Below are the code and all the weights of a small trained network. Each question names an input and a target symbol and asks about switching units off, where a switched-off unit gives its printed mean instead of its output.

import numpy as np


def w(rows, s, z=0):
    codes = np.array(rows[::2]) - 128.0
    scale = np.full(codes.shape[1], s)
    scale[-1] = z or s
    return codes * scale


def f(y):
    return np.maximum(y, 0)


def softmax(a):
    e = np.exp(a - a.max(-1, keepdims=True))
    return e / e.sum(-1, keepdims=True)


def log_softmax(a):
    a = a - a.max(-1, keepdims=True)
    return a - np.log(np.exp(a).sum(-1, keepdims=True))


def net(x, mask):
    ids = ['ΓΔΘΞΠΨαβεζλμτω'.index(c) for c in x.split()]
    T = len(ids)
    res = E[ids] + P[:T]
    r = res
    for j in range(2):
        rows = slice(3 * j, 3 * j + 3)
        q, k, v = (r @ M[0][rows].T for M in (Q, K, V))
        z = softmax(np.where(np.tri(T) > 0, q @ k.T / 3**0.5, -1e9)) @ v
        o = O[0][rows]
        res = res + np.where(mask[j], z, o[:, -1]) @ o[:, :-1]
    y = f(res @ A[0][:, :-1].T + A[0][:, -1])
    res = res + np.where(mask[2:6], y, B[0][:, -1]) @ B[0][:, :-1]
    return log_softmax(res[-1] @ U[:, :-1].T + U[:, -1])


Q, K, V, O, A, B = {}, {}, {}, {}, {}, {}
E = w([
[75,140,138,164,131,117],'Γ',
[132,131,198,144,114,181],'Δ',
[105,97,146,179,160,143],'Θ',
[135,159,177,103,100,102],'Ξ',
[175,104,203,82,135,187],'Π',
[115,157,163,119,118,111],'Ψ',
[150,92,147,153,163,105],'α',
[134,97,169,56,177,108],'β',
[101,164,205,105,119,160],'ε',
[148,176,194,58,97,97],'ζ',
[7,187,178,77,142,139],'λ',
[136,123,157,143,189,77],'μ',
[79,138,128,105,182,53],'τ',
[142,70,169,119,169,228],'ω',
],0.014)
P = w([
[170,204,123,131,142,189],'0',
[92,106,102,113,118,151],'1',
[143,230,131,140,206,190],'2',
[80,99,157,97,109,118],'3',
[125,254,182,191,220,163],'4',
[112,93,208,90,83,71],'5',
[212,221,176,138,201,97],'6',
[86,81,210,130,71,18],'7',
[74,214,187,134,184,213],'8',
],0.012)
Q[0] = w([
[74,103,208,154,201,166],'head 0',
[114,157,176,209,243,112],'head 0',
[164,197,183,127,160,91],'head 0',
[183,210,171,198,212,106],'head 1',
[197,167,105,125,156,193],'head 1',
[189,75,9,217,44,162],'head 1',
],0.011)
K[0] = w([
[50,68,121,144,73,94],'head 0',
[132,10,169,147,51,82],'head 0',
[107,67,225,101,31,61],'head 0',
[114,36,214,111,14,105],'head 1',
[106,75,118,205,100,164],'head 1',
[188,154,63,72,118,231],'head 1',
],0.011)
V[0] = w([
[134,98,149,254,76,141],'head 0',
[94,147,115,205,215,160],'head 0',
[26,224,124,178,155,49],'head 0',
[61,134,59,67,204,44],'head 1',
[34,241,129,12,56,150],'head 1',
[54,115,178,173,113,211],'head 1',
],0.011)
O[0] = w([
[181,125,142,56,166,133,67],'head 0',
[212,81,149,173,165,89,94],'head 0',
[244,135,155,82,111,100,247],'head 0',
[199,93,142,190,64,157,255],'head 1',
[118,141,59,1,64,176,238],'head 1',
[177,62,220,18,170,171,144],'head 1',
],0.012,0.0069)
A[0] = w([
[169,37,101,116,66,102,65],'neuron 0',
[96,223,131,107,50,218,77],'neuron 1',
[233,92,215,58,103,57,3],'neuron 2',
[114,189,255,184,119,179,169],'neuron 3',
],0.0066,0.0048)
B[0] = w([
[1,24,141,196,167,149,193],'neuron 0',
[127,35,45,109,157,49,226],'neuron 1',
[158,59,99,165,118,234,244],'neuron 2',
[107,144,81,179,183,48,201],'neuron 3',
],0.0064,0.011)
U = w([
[206,209,191,91,126,157,123],'Γ',
[77,157,242,64,136,105,152],'Δ',
[137,75,183,113,184,47,142],'Θ',
[99,172,105,92,114,77,154],'Ξ',
[21,86,121,165,164,173,108],'Π',
[146,161,98,99,153,75,121],'Ψ',
[115,133,149,170,195,40,187],'α',
[41,26,57,223,104,92,135],'β',
[120,151,127,86,154,109,108],'ε',
[102,141,21,130,156,123,44],'ζ',
[132,81,91,96,134,131,3],'λ',
[158,133,100,130,183,61,107],'μ',
[243,212,2,172,110,105,110],'τ',
[39,113,173,144,157,136,168],'ω',
],0.0058,0.006)

Each question gives the input, a string of symbols that net reads in full, and the target symbol t.
The units are the heads (3 rows each of Q, K, V and O) and the neurons (one row each of A and B). Each row of codes is followed by its name. A weight is (code - 128) times the scale printed after its matrix; where a second scale follows, it is the last column's (O, A, B and U).
mask holds one flag per unit, heads first, then neurons. A switched-off unit (its flag False) gives its mean, the last column of its rows in O or B, instead of its output. The means were averaged over made-up inputs and are rounded, as every weight is.
A unit's drop is (log p(t) with every unit on - log p(t) with that unit switched off) / (log p(t) with every unit on - log p(t) with every unit switched off).
The circuit of an input: a set's keep is (log p(t) with only the set's units on - log p(t) with every unit switched off) / (log p(t) with every unit on - log p(t) with every unit switched off). Starting from all 6 units, units are removed one at a time, each time the one whose removal leaves the highest keep (on an exact tie, the one counted first), for as long as the keep stays at least 0.8.
circuit, biggest first: the units of the circuit, biggest drop first
most important unit: the unit with the biggest drop
top k neurons: the k neurons with the biggest drops, biggest first
heads that matter: for each layer, one digit per head in row order, 1 if its drop is at least 0.15 and else 0, layers parted by /
input Θ ε Π τ τ Γ ζ τ β, target τ: circuit, biggest first	[head 1; head 0]
input τ Γ τ Γ τ μ τ Γ ζ, target Γ: circuit, biggest first	[head 0]
input Ψ ζ τ α Γ ζ τ α τ, target α: top 2 neurons	[neuron 3; neuron 2]
input τ λ Π Ξ λ λ α λ, target λ: circuit, biggest first	[head 1; neuron 2; neuron 1]
input μ τ β α Γ, target α: circuit, biggest first	[head 1; neuron 3]
input τ Δ τ Ξ Ψ ζ τ, target ζ: circuit, biggest first	[head 0; head 1]
input Δ λ ε Γ τ ε, target β: circuit, biggest first	[head 1; neuron 2; neuron 0]
input ζ μ τ α ζ, target α: heads that matter	01
input τ β λ, target β: circuit, biggest first	[head 0; neuron 1]
input τ τ Π τ Γ Π, target β: top 2 neurons	[neuron 0; neuron 2]
input τ α τ λ τ, target λ: circuit, biggest first	[head 1; neuron 1]
input τ α α ε β τ Γ β λ, target β: top 2 neurons	[neuron 1; neuron 3]
input τ Δ α τ β ζ, target β: circuit, biggest first	[head 1; neuron 1; head 0]
input Ψ Γ Ξ Π Θ, target Π: circuit, biggest first	[head 0]
input α ζ Ψ, target ζ: top 2 neurons	[neuron 1; neuron 0]
input τ τ Θ α Δ Ξ τ, target Ξ: top 2 neurons	[neuron 2; neuron 0]
input λ Γ β τ Θ τ, target β: top 2 neurons	[neuron 0; neuron 2]
input Γ Γ μ α Δ τ β α Γ, target α: top 2 neurons	[neuron 3; neuron 2]
input α α Γ ω Π Γ Ψ, target Γ: top 2 neurons	[neuron 0; neuron 1]
input β Γ α Γ α β τ, target β: most important unit	head 0
